Here is a tiny trained network, its code and every weight. The questions are about switching its units off for an input and a target symbol, where a switched-off unit gives its printed mean instead of its output.

import numpy as np


def w(rows, s, z=0):
    codes = np.array(rows[::2]) - 128.0
    scale = np.full(codes.shape[1], s)
    scale[-1] = z or s
    return codes * scale


def f(y):
    return y / 2 * (1 + np.tanh(0.7978845608 * (y + 0.044715 * y**3)))


def softmax(a):
    e = np.exp(a - a.max(-1, keepdims=True))
    return e / e.sum(-1, keepdims=True)


def log_softmax(a):
    a = a - a.max(-1, keepdims=True)
    return a - np.log(np.exp(a).sum(-1, keepdims=True))


def net(x, mask):
    ids = ['ΞΨαβγδεζηλμπστω'.index(c) for c in x.split()]
    T = len(ids)
    res = E[ids] + P[:T]
    u = 0
    for l in range(2):
        r = res
        for j in range(3):
            rows = slice(2 * j, 2 * j + 2)
            q, k, v = (r @ M[l][rows].T for M in (Q, K, V))
            z = softmax(np.where(np.tri(T) > 0, q @ k.T / 2**0.5, -1e9)) @ v
            o = O[l][rows]
            res = res + np.where(mask[u + j], z, o[:, -1]) @ o[:, :-1]
        u += 3
        y = f(res @ A[l][:, :-1].T + A[l][:, -1])
        res = res + np.where(mask[u : u + 4], y, B[l][:, -1]) @ B[l][:, :-1]
        u += 4
    return log_softmax(res[-1] @ U[:, :-1].T + U[:, -1])


Q, K, V, O, A, B = {}, {}, {}, {}, {}, {}
E = w([
[143,106,72,166],'Ξ',
[100,109,83,108],'Ψ',
[152,123,87,140],'α',
[120,119,79,166],'β',
[117,126,91,138],'γ',
[104,121,89,117],'δ',
[87,253,139,185],'ε',
[114,128,88,160],'ζ',
[141,129,94,122],'η',
[144,152,123,106],'λ',
[111,133,97,150],'μ',
[155,51,31,89],'π',
[82,145,190,73],'σ',
[66,135,71,205],'τ',
[23,138,134,139],'ω',
],0.021)
P = w([
[169,126,147,180],'0',
[165,138,147,169],'1',
[158,143,137,151],'2',
[147,147,122,141],'3',
[137,151,111,126],'4',
[129,156,99,119],'5',
[118,161,88,108],'6',
[108,164,75,101],'7',
[101,172,65,92],'8',
[89,174,53,83],'9',
[84,180,42,74],'10',
[69,184,31,66],'11',
[63,185,16,64],'12',
[54,188,2,54],'13',
],0.0098)
Q[0] = w([
[76,37,151,32],'L0H0',
[92,159,92,132],'L0H0',
[169,89,2,160],'L0H1',
[123,207,189,168],'L0H1',
[186,113,134,76],'L0H2',
[153,62,196,115],'L0H2',
],0.022)
K[0] = w([
[54,80,118,6],'L0H0',
[126,207,94,132],'L0H0',
[160,203,74,220],'L0H1',
[89,51,192,143],'L0H1',
[103,45,156,104],'L0H2',
[167,45,190,165],'L0H2',
],0.023)
V[0] = w([
[152,8,224,182],'L0H0',
[62,59,144,59],'L0H0',
[134,186,103,132],'L0H1',
[107,117,128,125],'L0H1',
[155,117,110,161],'L0H2',
[109,254,56,87],'L0H2',
],0.0067)
O[0] = w([
[254,165,160,134,2],'L0H0',
[147,141,149,247,101],'L0H0',
[79,109,125,66,183],'L0H1',
[126,113,121,140,124],'L0H1',
[98,103,97,107,144],'L0H2',
[186,160,161,32,242],'L0H2',
],0.0054,0.0071)
A[0] = w([
[195,208,20,178,110],'L0N0',
[207,243,167,56,54],'L0N1',
[57,245,135,219,19],'L0N2',
[76,255,219,153,254],'L0N3',
],0.0099,0.0018)
B[0] = w([
[59,113,122,112,254],'L0N0',
[92,127,113,173,164],'L0N1',
[246,173,158,50,175],'L0N2',
[79,71,69,100,196],'L0N3',
],0.013,0.0053)
Q[1] = w([
[112,136,179,91],'L1H0',
[183,142,158,87],'L1H0',
[170,150,183,153],'L1H1',
[135,180,208,175],'L1H1',
[2,176,34,138],'L1H2',
[103,117,43,134],'L1H2',
],0.031)
K[1] = w([
[122,66,128,192],'L1H0',
[196,125,188,158],'L1H0',
[121,108,213,158],'L1H1',
[202,25,202,181],'L1H1',
[103,189,9,67],'L1H2',
[59,117,135,6],'L1H2',
],0.018)
V[1] = w([
[142,166,113,149],'L1H0',
[137,181,67,141],'L1H0',
[171,164,182,83],'L1H1',
[68,2,159,91],'L1H1',
[133,181,77,180],'L1H2',
[217,104,97,92],'L1H2',
],0.022)
O[1] = w([
[109,111,139,164,62],'L1H0',
[125,161,102,240,227],'L1H0',
[237,140,188,213,44],'L1H1',
[246,22,63,36,232],'L1H1',
[122,79,50,203,80],'L1H2',
[223,211,92,130,249],'L1H2',
],0.011,0.012)
A[1] = w([
[173,7,128,215,101],'L1N0',
[153,199,120,91,58],'L1N1',
[185,117,126,95,16],'L1N2',
[68,86,92,144,2],'L1N3',
],0.012,0.0044)
B[1] = w([
[149,88,149,5,130],'L1N0',
[125,77,144,129,248],'L1N1',
[83,177,165,175,245],'L1N2',
[162,141,178,181,211],'L1N3',
],0.017,0.016)
U = w([
[247,184,187,75,246],'Ξ',
[226,94,139,129,217],'Ψ',
[204,149,11,76,205],'α',
[193,83,91,175,112],'β',
[153,133,125,118,4],'γ',
[120,85,123,150,72],'δ',
[114,56,143,168,184],'ε',
[144,72,123,144,79],'ζ',
[123,67,133,159,104],'η',
[122,104,167,72,212],'λ',
[74,240,118,126,75],'μ',
[205,2,138,130,47],'π',
[169,80,126,127,30],'σ',
[138,75,129,146,73],'τ',
[127,19,141,175,127],'ω',
],0.0071,0.0038)

Each question gives the input, a string of symbols that net reads in full, and the target symbol t.
The units are the heads (2 rows each of Q, K, V and O) and the neurons (one row each of A and B). Each row of codes is followed by its name. A weight is (code - 128) times the scale printed after its matrix; where a second scale follows, it is the last column's (O, A, B and U).
mask holds one flag per unit, layer by layer, with each layer's heads first. A switched-off unit (its flag False) gives its mean, the last column of its rows in O or B, instead of its output. The means were averaged over made-up inputs and are rounded, as every weight is.
A unit's drop is (log p(t) with every unit on - log p(t) with that unit switched off) / (log p(t) with every unit on - log p(t) with every unit switched off).
The circuit of an input: a set's keep is (log p(t) with only the set's units on - log p(t) with every unit switched off) / (log p(t) with every unit on - log p(t) with every unit switched off). Starting from the 12 units with the biggest drops (on a tie, the unit counted first), units are removed one at a time, each time the one whose removal leaves the highest keep (on an exact tie, the one counted first), for as long as the keep stays at least 0.8.
units of the circuit, in order: the units of the circuit, biggest drop first
unit that matters most: the unit with the biggest drop
k most important neurons: the k neurons with the biggest drops, biggest first
input Ξ τ Ξ η σ μ λ τ Ξ τ δ, target μ: 2 most important neurons => (L0N0; L0N2)
input ε π Ξ β Ξ π μ π α σ τ, target Ξ: units of the circuit, in order => (L0N2)
input π π ε Ξ, target Ξ: units of the circuit, in order => (L0N2; L0N3; L1H2)
input λ γ α ζ π β τ, target μ: units of the circuit, in order => (L0N2; L1H1)
input π β λ τ Ψ η λ π τ β, target μ: units of the circuit, in order => (L1H1; L0N2)
input Ξ β Ψ γ β δ π γ π Ψ ε α, target Ξ: units of the circuit, in order => (L0N2; L0N3; L1H2)
input Ξ ω Ξ π τ σ, target μ: 4 most important neurons => (L0N0; L0N2; L0N3; L1N1)
input τ Ξ η, target μ: 2 most important neurons => (L0N2; L0N3)
input π π τ δ, target μ: 3 most important neurons => (L0N2; L0N0; L0N3)
input ζ Ξ α π σ π β, target λ: 2 most important neurons => (L0N3; L0N2)
input π π δ π Ψ Ξ π τ Ξ λ η τ ω, target Ξ: units of the circuit, in order => (L0N2; L1H1; L0N3; L0H0)
input σ Ξ σ Ξ π μ β γ π π σ, target λ: units of the circuit, in order => (L1H2; L0N3)
input Ψ β π τ γ β, target μ: 3 most important neurons => (L0N3; L0N2; L1N1)
input ε α π, target Ξ: 3 most important neurons => (L0N2; L0N3; L1N0)
input μ Ξ π ω Ξ π, target Ξ: unit that matters most => L0N2
input π π λ λ τ Ξ σ β π π λ β σ ε, target Ξ: 3 most important neurons => (L0N2; L0N3; L1N1)
input β π λ, target α: units of the circuit, in order => (L0N2; L1H1)
input π π π Ξ σ η σ ζ, target λ: units of the circuit, in order => (L0N3; L1H2)
input π σ δ π α, target α: 2 most important neurons => (L0N0; L0N2)
input δ τ π, target μ: unit that matters most => L1H1
input π π Ξ π π η λ σ δ β τ π γ, target μ: units of the circuit, in order => (L0N2; L1H1; L0N3; L0H0)
input π ω π π π β β, target α: 3 most important neurons => (L0N3; L1N2; L0N0)
input γ ζ π ε π Ξ β λ π π λ Ξ π, target β: 4 most important neurons => (L0N2; L0N1; L0N3; L1N2)
